In the rows, 128 means zero.
Each row has a class, written after it.
[179 186 126 107 158  28 112  52 153 190 150 113  90 104 159  87 103  82
 158 116 135  98 124 109  83  44 172 198 137 113 153 103  48 137 112 160
 212 187 163]
q412
[161 134 156 117 109 149 171 100 139 177 162  84 135 122 170  94 117  89
 106 111 150 136 103 131 148 159 111 151 161 164 141 130 102  86 171 126
 118 137 160]
q412
[137 139 134 129 158 115 120 105 133 161  99 108 120 102  89 113 139 129
 120 131 124 136 156 103 147 122 156 140 123 107 140 157 119 150 139 104
 121 136 161]
q179
[142 182 148  97 146 122 136  98 145 139 121 129 117 112  85  97 122 116
 107 128 127 124 149  99 117 138 159 142 111 108 128 148 133 143 145 105
  98 120 160]
q279
[148 152 165 106 125 136 124 101 139 142 124 138 140 116  82 105 104 127
 132 123 111 105 159 113 113 147 140 129 108 107 135 145 140 142 124 100
 135 133 137]
q448
[144 157 147 110 134 112 101  83 133 153 116 115 136 111 101 107 112 132
 132 116 119 118 135  86 126 133 152 139 118 135 113 136 138 150 135 113
 130 109 161]
q412
[121 141 124 132 141 152 123 109 147 121 137  95 153 107 174 134 141 125
 105 103 144 141 153 141 116 125 122 130 127 147  97 117 154 118 142 144
 101 104 130]
q412
[173 114 174 144 146 193 155 110 121 138 138 111 116 162 143 132 191 101
 110 137 164 164  76 156 120 147  74 149 149 145 138 135 114  87 138 100
 137 162 184]
q179
[122 106  95 117 133 107 149 111 138 131  97  93 112 121 121 121  95  88
 130 141 137 143 142  54 102 153 104 125 120 115 131 125 110 154 123 116
 139 128 145]
q230
[146  73 150 177 160 117  98 102 125 147 124 120 122 134 180 136 153 108
 127 104 128  88 120 153 114 121 119 121 138 153 129 121 131 116 118 138
 125 128 154]
q448
[138 124 107 121 107  73 144 170 121 106 109 137 134 120 128 133 123 135
 158  97 148 124 126 115 136 133  66  83 133 110 115  72 106 159 135 122
 125 146 131]
q230
[121 199 136 113 145 129  94 105 127 147  84 149 134 124  75 104 150 126
 121 105 135 144 169  84 111 167 163 138 102 124 104 166 140 141 144  96
 103  92 168]
q601
[116 147 110 134 166 154 134 142 155 125 131 111 138 121 167 136 158 117
  93  77 141 156 166 149 120 139 129 138 132 138 110 143 163 105 146 137
  80  89 147]
q601
[154 162 130 111 192 155 119 116 179 147  91 156 134 109 132  76 222 126
  68 146 127 168 157 162 168 133 141  93 157 132 183 199 167 129 179  81
   7 130 140]
q17
[140 153 148  99 133 116 103  88 146 150 138 121 133 100 124 120 135 115
 118 117 109 116 140  93 117 136 151 140 117 118 130 138 135 150 132 106
 124 138 164]
q412
[165 110 158 153 112 140 107 144 114 145 127 138 138 134 151 145 202 115
 109  80 159  90 135 185 155 145 118 128 147 173 127 101 122 123 151 123
 130 122 118]
q448
[ 71 143 128 128  91 183 106  95 155 135 178  96 117 117 143 116  99  90
  92 147  94 126  94  85  80 148 142 142 131 106 178 140 100 127 116 114
  79 123 137]
q601
[117  63 142 132 172 169  99 115 129 127 144 129 142 141 181 120 141 133
 151 123 125 106 121 159 102 107  77  83 116 133 182 155 115 101 147 147
 144  86 135]
q17
[162 158 142  95 131 129 126 107 128 149 114 117 130 112 112 115 140 106
 111 132 130 145 151  85 134 148 148 148 121 129 128 146 131 146 136 105
 132 132 155]
q412
[146 146 131 110 155 107 127 121 132 154 106 130 127 111  91  93 129 119
 135 126 127 119 136  93 119 129 145 142 128 122 149 135 119 145 132 114
 133 120 146]
q210
[111 135 153 122 147  96 141 105 111 175 153 111 136 132 146 110 116 117
 162 124 158 107  74 155 117 122 108 135 145 166 165 111  68  97 206 128
 151 110 144]
q17
[165 101 126 145  94  90  65 119 152 151  80 131 128 113  98  83 117 148
 155 141 111 110  96  96 140 151 135 126 143  95 101  88 131 153 131 132
 138 116 158]
q412
[ 87 150 170 113  59 118 141 158 147 103  87 146 166 112 121 130 136 156
 170  66 113 123 138 158 123 175  61  92 197 111 122 113 127 122 127 143
 114 135 120]
q17
[235 108 135 184 128 168 121 173 110 191 180 127 135 102 184 136 118 136
  98  57  96  42  50 160 114  52 119 161 160 128 170  83  51 124 130 104
 124 222 156]
q448
[145  94 141 153 112 167  81 118 104 148  93 169 142 131 126 121 182 130
 110 113 149 119 133 163 143 105 125 132 105 139 125 136 102 118 139 122
 120 131 119]
q179
[169 138 127  77 103 160 126  63  90 179 106 184  58 130  38 121  90  67
  94 156 100 110  88  37 132  99 138 148 111  69 153 137 111 145  86  97
 162 182 136]
q448
[164 127 144 127 133 102 104  94 134 156 120 119 143 117 121 108 137 127
 131 119 124 116 158 100 131 149 145 139 117 138 110 137 134 157 136 111
 131 123 164]
q412
[120 164 125 145 151 155 134 119 157 135 139 111 140 126 163 144 157 114
 109  97 142 147 155 147 107 148 147 143 127 149  88 149 161 107 132 131
 102  99 153]
q601
[158  90 180 123 153 104 182 129 161 141 151 127 112  58 164 119 115 128
 150  85  85 104  92 108 115   9  98  77 167  75 138 100 104 163  90  89
 110 221 121]
q17
[146 125  95 131 164 103 109 179 113 149 108 110  73 124 107 164  99 147
 107 110 124 163 124 140 182  86 155 129 117 144 124 149 125 114 177 130
 148 111 146]
q179
[146  64 136 175 163 110 118 115 126 156 136 100 143 128 182  81 163 109
 105 115 130 106 118 161 143 127 109 120 142 168 146 134  85 141 143 129
 106 132 128]
q279
[116 158 126 113  58 123 132 150 153 124 130 125 154  99 169 122 119 104
 142  63 115 126 128 100 148 180 111 116 153 113 113  95 127 109 124 144
 128 154 119]
q412
[134  80 130 203 127  96  79 121 120 141  97 132 113 150 115 159 133 120
 107 116 156 119 138 137 164 106 146 137 135 171  92 111 120 139 141 102
 112 130 126]
q179
[125 146 131 129 159 110 147  71 150 157 125  86 118 103 105 111 122 138
 146 116 127 135 148 114 116 111 139 140 130 121 127 143 122 140 132 121
 131 127 144]
q179
[154 134 134 128 157 110 144 149 151 124 126  48  89 156 151 123 127  76
  95  73 155 161 115 109 137 167 109 111 161 161 166 109 102 125 167 115
 156 106 145]
q17
[116 130 126 106  95 142 123 141 159 114 107 146 118  96 110 100 126 163
 137  99 111 101  90 149 164 115  73  91 189 106 160 106 135 124 132 154
  63  99 105]
q279
[134 116 149 121  56 168  85 179 106 112  72 192 122 108 121 115 203 155
 118 110 116 150 146 148 128 179  95  93 131  72 102 124 135 126 116 136
 123 158 129]
q422
[119  77 151 161 109 119 115 160 123 143 113 101 120 112 201 117 192  95
 102  66 144 132 136 158 135 154 136 147 156 153 118  97 113 112 138 150
 153 145 119]
q422
[ 46  93 164 126 109 168 138  45 173 111 108 212 190 123 137  94 154  96
 130 175 139 151 155 152  97 129  92 109 113 146  75 168 184 105 122  86
  49 154  85]
q230
[140 102 102  94 166  66 116 153 103 139  94 143  84 136  86 115 113 143
 131  86 110 153 119 117 147 121 115 114 123 156 136 132 133 137 156 142
 137  72 131]
q210
[154 120 146 178  78 123 136 115  96 135 126 163 110 142 124  97 139 147
 138 116 140 153 123 109 105 175 108 105 102  99  39  88 136 123 135 127
  95 139 157]
q422
[121 112 140 105 121 181 174  72 140 161 177  76 149 131 131 129 127  85
  96 109 131 133  96 165 115 164  68 162 146 102 149 117  85 109 121 154
 163 113 139]
q179
[145 120 140 120 146 118 108 132 149 127 111 111 128 117 105  97 130 112
 119 110 111 124 159  99 130 162 142 118 113 104 146 124 147 152 132 104
 137 123 129]
q448
[111 146 150 118  83  91 106 163 145 122  71 151 136 116 112 125 128 138
 151  73 123 129 164 142 122 158 155 120 159 119  96 126 137 116 116 139
 113 101 132]
q601
[133 173 157  88 165 108 142 106 141 139 108 120 128  96 100  89 141 109
 123 131 124 132 143  97 131 129 146 160 110 111 132 149 133 157 138 123
 125 120 160]
q279
[176  36 132 173 130 122 136  10 198 175 187 143 150  96 177  77 116 104
 120 170  93  45 133 134  45 110 165 135  77  60  95 110 135 158  85 134
  56 160 157]
q279
[145 101 157 144 138 125 112 145 136 130 132  71 110 109 117 119  96 107
 136 149 108 112  60  87 133 138  87 128 143  88 157  77  98 164 115 128
 166 100 147]
q448
[110  68  72 158  89 252 127  58 165 164 161 160 100 103 171 149 163  85
 103 212 113 132 114  52 116 132 178 174  83 142 119 175 197 116 125 116
  39  98 103]
q601
[132 176 142 123  89 125 140 125 158 135 118 176 139 109 123  94 166 140
 170  70 118 135 127 117 146 155 113  94 157 106  98 125 144 116 110 130
  76  97 126]
q601
[118 153 123 132 169 147 139 125 150 128 142 110 138 114 178 128 170 127
 113  94 136 162 155 157 101 130 126 134 111 144  98 150 157 111 143 139
  96 106 153]
q601
[123 143 110 134 131 154 147 146 147 116 120 111 151 116 155 139 143 126
 113 123 150 145 166 140 115 144 113 113 121 133 101 140 143 125 147 126
  98 115 145]
q230
[164 125 159 104 149 137 145 108  99 132 111 139 159 175  97 100 164 119
 113 145 122 147 109 165  95 197 116 167 112 133  99 143 141 129 117 140
 151 107 182]
q279
[172  39  99  77 173 150 137 148 123 139 118 136 115 158 128  88 146  96
 101 133 122 157 134 124 117 195  96  94 116 125 208 160 120 100 150 121
 112  72 128]
q210
[ 93  87 163 200  44 180 118  87 111 106  77  58 169 100 105  55 188 162
 124 160 186 114 137 144 142 110 109 129 136 115  94  49 118 189 114 156
  93 119  86]
q179
[103 146 125 164  10 132 124 124 147 140 128  94  99  83 135 145  93 153
 153  85 134  83 108  88 152 182  85 113 175 133 118  78 119 142 135 146
 105 140 112]
q422
[158 152 129 144 154 137 124 120 155 132 148  93 148 117 176 141 132 115
 107  96 145 127 164 126 121 132 150 133 133 146 112 125 142 118 137 129
  98  99 150]
q412
[100 120 123 121  97 115 116 125 111 136 121 146  86 140  78 150  92 149
 125 119 128 118 108 142 157 116 114 102 146 167 108 128 148 117 150 140
 120  92 121]
q210
[117 117 123 124 105 114 117 162 106 143 117 123  95 123 114 134 103 166
 153 109 103 143 109 126 153 130 125  86 117 138 109 142 129 125 185 145
 152  91 144]
q17
[130 115 126 133 107 124 117 111 112 136  95 163 129 146 101 128 190 128
 152  83 117 151 100 126 127 184  99 101 142 105  93 113 121 116 113 122
 139 128 135]
q179
[149 128 131 110 119 112 110 112 124 144  87 143 130 119  76 113 121 130
 128 148 128 115 159  84 116 136 150 121  96 117 119 150 126 174 132  94
 120 119 163]
q230
[107 132 108 114 115 139 107 171 113 140 109 125 109 124 134 141  97 133
 112  96 119 123 108 147 170 100 117 123 139 135 158 135 122 107 175 164
 149 113 133]
q17
[200 163 126  79 191 156 145 131 129 120  93 144 135 140 116 103 126  86
 123 153 146 149 147 104 149 139  79 139 111 108 202 158 129 128 100 136
 144  99 125]
q448
[140 128 108 171 176 149 142 134 140 132 142  70 132 128 168 142 168 133
 104 106 147 158 158 160 131 134 145 127 122 132 106 134 144 111 148 142
 107  99 155]
q179
[123  67 150 143  77 147  99 116 136 146 145 128 149 107 159 118 147 138
 131 100 141  91 146 143 151 137 126  91 142 158 121 110 128 116 165 119
  94  99 105]
q412
[123 107 112 128 147 112 129 148 109 153 153 109  82 148 104 157 110 145
 130 114 124 152 114 161 176 118 137 114 127 128 115 139 133  92 176 146
 168  90 159]
q179
[102 128 154 115 123 198 164 141 132 142 142  94 143 111 190  96 153 110
 133  95 109 143 109 132 135 149  83 132 151 110 174 163 121  84 154 177
 140 108 172]
q17
[185  89 109 139 151 140 120  49 123 160 159 118  98 164 141 134 113  88
  96 140 124 128 106  79  87 137 118 165 127 149 142 126 113 133 118 123
 101  94 167]
q412
[143 129 147 154 122  80 182 141 151 113 121 108 129 118 154 122  68  91
 139  47 141 137 151  73 133 187  70  91 152 125 113  81 120 115 136 110
  59 113 124]
q448
[195  94 128  63 105 152 152 150 143 148 182  85 125 119 143 112 215 113
 129 141 122 107 108 166 112 152 135 127 111  96 178 109 102 168 128 134
 221 141 154]
q230
[147 142 120 125 160 158 118 125 144 132 131 113 149 108 179 129 159 131
 103 109 142 149 160 146 121 118 135 142 120 153 116 140 151 109 159 139
  92  97 140]
q412
[127 155 128 139 155 153 134 114 154 122 147  95 156 109 184 138 132 119
 100 106 146 146 160 143 115 119 120 142 134 151 105 127 151 111 145 139
  88 111 140]
q412
[140 154 132 159 169 166 142 137 135 112 134 115 145 142 168 142 162 107
  99 108 154 154 160 156 113 155 115 141 131 153 112 129 158  96 147 130
  93 105 136]
q448
[139 102 131 117 149 153 172 106 134 163 156 117 159 138 165 121 150  74
 126 141 136 118 100 142 123 142 109 181 149 118 168 115 107 113 137 161
 150  94 137]
q17
[140 142 127 147 163 138 163 128 146 124 147  92 137 122 172 124 149 109
 105 113 142 141 146 139 124 155 136 124 123 139  99 134 146 116 141 140
  89 100 148]
q279
[188  96 152 146  94 141 117 140 107 120 137 146 129 147 153 114 170 114
  96 119 165  98 139 164 125  81 105  97 116 140 144 105  79 159 115 112
 112 160 134]
q230
